Below is a small trained network, with its code and all its weights. Each question gives an input and a target symbol and asks what happens when units are switched off, that is, made to give their printed mean instead of their output.

import numpy as np


def w(rows, s, z=0):
    codes = np.array(rows[::2]) - 128.0
    scale = np.full(codes.shape[1], s)
    scale[-1] = z or s
    return codes * scale


def f(y):
    return y / 2 * (1 + np.tanh(0.7978845608 * (y + 0.044715 * y**3)))


def softmax(a):
    e = np.exp(a - a.max(-1, keepdims=True))
    return e / e.sum(-1, keepdims=True)


def log_softmax(a):
    a = a - a.max(-1, keepdims=True)
    return a - np.log(np.exp(a).sum(-1, keepdims=True))


def net(x, mask):
    ids = ['αγδεημξπψω'.index(c) for c in x.split()]
    T = len(ids)
    res = E[ids] + P[:T]
    r = res
    for j in range(2):
        rows = slice(2 * j, 2 * j + 2)
        q, k, v = (r @ M[0][rows].T for M in (Q, K, V))
        z = softmax(np.where(np.tri(T) > 0, q @ k.T / 2**0.5, -1e9)) @ v
        o = O[0][rows]
        res = res + np.where(mask[j], z, o[:, -1]) @ o[:, :-1]
    y = f(res @ A[0][:, :-1].T + A[0][:, -1])
    res = res + np.where(mask[2:14], y, B[0][:, -1]) @ B[0][:, :-1]
    return log_softmax(res[-1] @ U[:, :-1].T + U[:, -1])


Q, K, V, O, A, B = {}, {}, {}, {}, {}, {}
E = w([
[184,161,142,123],'α',
[91,72,197,157],'γ',
[100,190,63,162],'δ',
[190,146,143,119],'ε',
[190,143,143,120],'η',
[107,86,119,78],'μ',
[93,92,140,88],'ξ',
[198,127,148,117],'π',
[71,49,130,79],'ψ',
[7,123,118,97],'ω',
],0.02)
P = w([
[88,174,255,91],'0',
[110,146,178,66],'1',
[102,156,253,129],'2',
[121,121,116,66],'3',
[123,125,207,159],'4',
[147,100,74,79],'5',
[149,116,160,173],'6',
[151,81,32,84],'7',
[160,90,112,184],'8',
[177,89,13,108],'9',
],0.0093)
Q[0] = w([
[58,126,97,91],'h0',
[179,159,27,11],'h0',
[126,123,122,225],'h1',
[105,137,232,179],'h1',
],0.013)
K[0] = w([
[95,114,130,3],'h0',
[146,127,71,83],'h0',
[152,174,154,146],'h1',
[117,126,173,153],'h1',
],0.024)
V[0] = w([
[158,94,183,154],'h0',
[104,142,2,175],'h0',
[87,55,152,113],'h1',
[230,215,183,227],'h1',
],0.0058)
O[0] = w([
[170,97,83,96,101],'h0',
[99,154,255,101,70],'h0',
[127,120,182,156,166],'h1',
[113,165,109,36,3],'h1',
],0.0091,0.0043)
A[0] = w([
[172,49,136,174,122],'n0',
[105,79,117,149,178],'n1',
[111,75,217,47,254],'n2',
[74,72,161,111,230],'n3',
[221,108,106,140,84],'n4',
[134,255,92,200,140],'n5',
[181,114,166,190,81],'n6',
[101,194,239,111,158],'n7',
[159,164,125,165,103],'n8',
[251,137,78,88,63],'n9',
[56,234,118,135,192],'n10',
[140,241,31,158,183],'n11',
],0.0098,0.0051)
B[0] = w([
[159,113,135,107,183],'n0',
[125,177,86,121,193],'n1',
[157,199,136,128,205],'n2',
[157,157,104,145,224],'n3',
[81,97,101,167,140],'n4',
[141,108,124,101,225],'n5',
[153,127,121,142,137],'n6',
[162,114,97,131,159],'n7',
[121,50,135,123,132],'n8',
[8,145,182,182,151],'n9',
[90,80,94,117,241],'n10',
[118,119,167,83,255],'n11',
],0.013,0.0081)
U = w([
[205,254,154,69,254],'α',
[175,85,72,181,153],'γ',
[65,119,148,71,199],'δ',
[88,141,148,158,54],'ε',
[98,89,166,189,99],'η',
[58,185,177,142,39],'μ',
[92,150,140,154,45],'ξ',
[67,136,172,170,83],'π',
[57,185,187,145,62],'ψ',
[3,225,59,198,43],'ω',
],0.0077,0.0048)

Each question gives the input, a string of symbols that net reads in full, and the target symbol t.
The units are the heads (2 rows each of Q, K, V and O) and the neurons (one row each of A and B). Each row of codes is followed by its name. A weight is (code - 128) times the scale printed after its matrix; where a second scale follows, it is the last column's (O, A, B and U).
mask holds one flag per unit, heads first, then neurons. A switched-off unit (its flag False) gives its mean, the last column of its rows in O or B, instead of its output. The means were averaged over made-up inputs and are rounded, as every weight is.
A unit's drop is (log p(t) with every unit on - log p(t) with that unit switched off) / (log p(t) with every unit on - log p(t) with every unit switched off).
The circuit of an input: a set's keep is (log p(t) with only the set's units on - log p(t) with every unit switched off) / (log p(t) with every unit on - log p(t) with every unit switched off). Starting from the 12 units with the biggest drops (on a tie, the unit counted first), units are removed one at a time, each time the one whose removal leaves the highest keep (on an exact tie, the one counted first), for as long as the keep stays at least 0.8.
circuit, biggest first: the units of the circuit, biggest drop first
top k neurons: the k neurons with the biggest drops, biggest first
which heads matter: for each layer, one digit per head in row order, 1 if its drop is at least 0.15 and else 0, layers parted by /
drop when u is switched off: that unit's drop, to one decimal
input μ μ π ω ω μ δ ψ γ, target α: which heads matter -> 01
input ω δ ε ω γ ω η α μ, target α: circuit, biggest first -> [h0, n10, n2]
input ω ω π δ ψ, target α: circuit, biggest first -> [n2, n10]
input η δ δ γ δ δ ω α ω, target ω: circuit, biggest first -> [n11, n5, n1]
input ω π ω ω π, target η: which heads matter -> 10
input ψ π δ μ ξ ψ ψ, target γ: which heads matter -> 11
input δ η ψ μ δ δ ψ, target γ: circuit, biggest first -> [h0, n11]
input δ α μ η ψ ψ ψ ω ω η, target η: which heads matter -> 01
input ω δ μ, target α: top 2 neurons -> [n2, n10]
input δ δ γ δ δ ω ξ, target α: top 2 neurons -> [n10, n9]
input γ δ π ω ξ ω ω ω π, target η: drop when n1 is switched off -> 0.1
input δ δ γ δ γ, target γ: drop when n10 is switched off -> -0.2
input ψ α α ω μ ε δ, target δ: drop when n10 is switched off -> 0.1
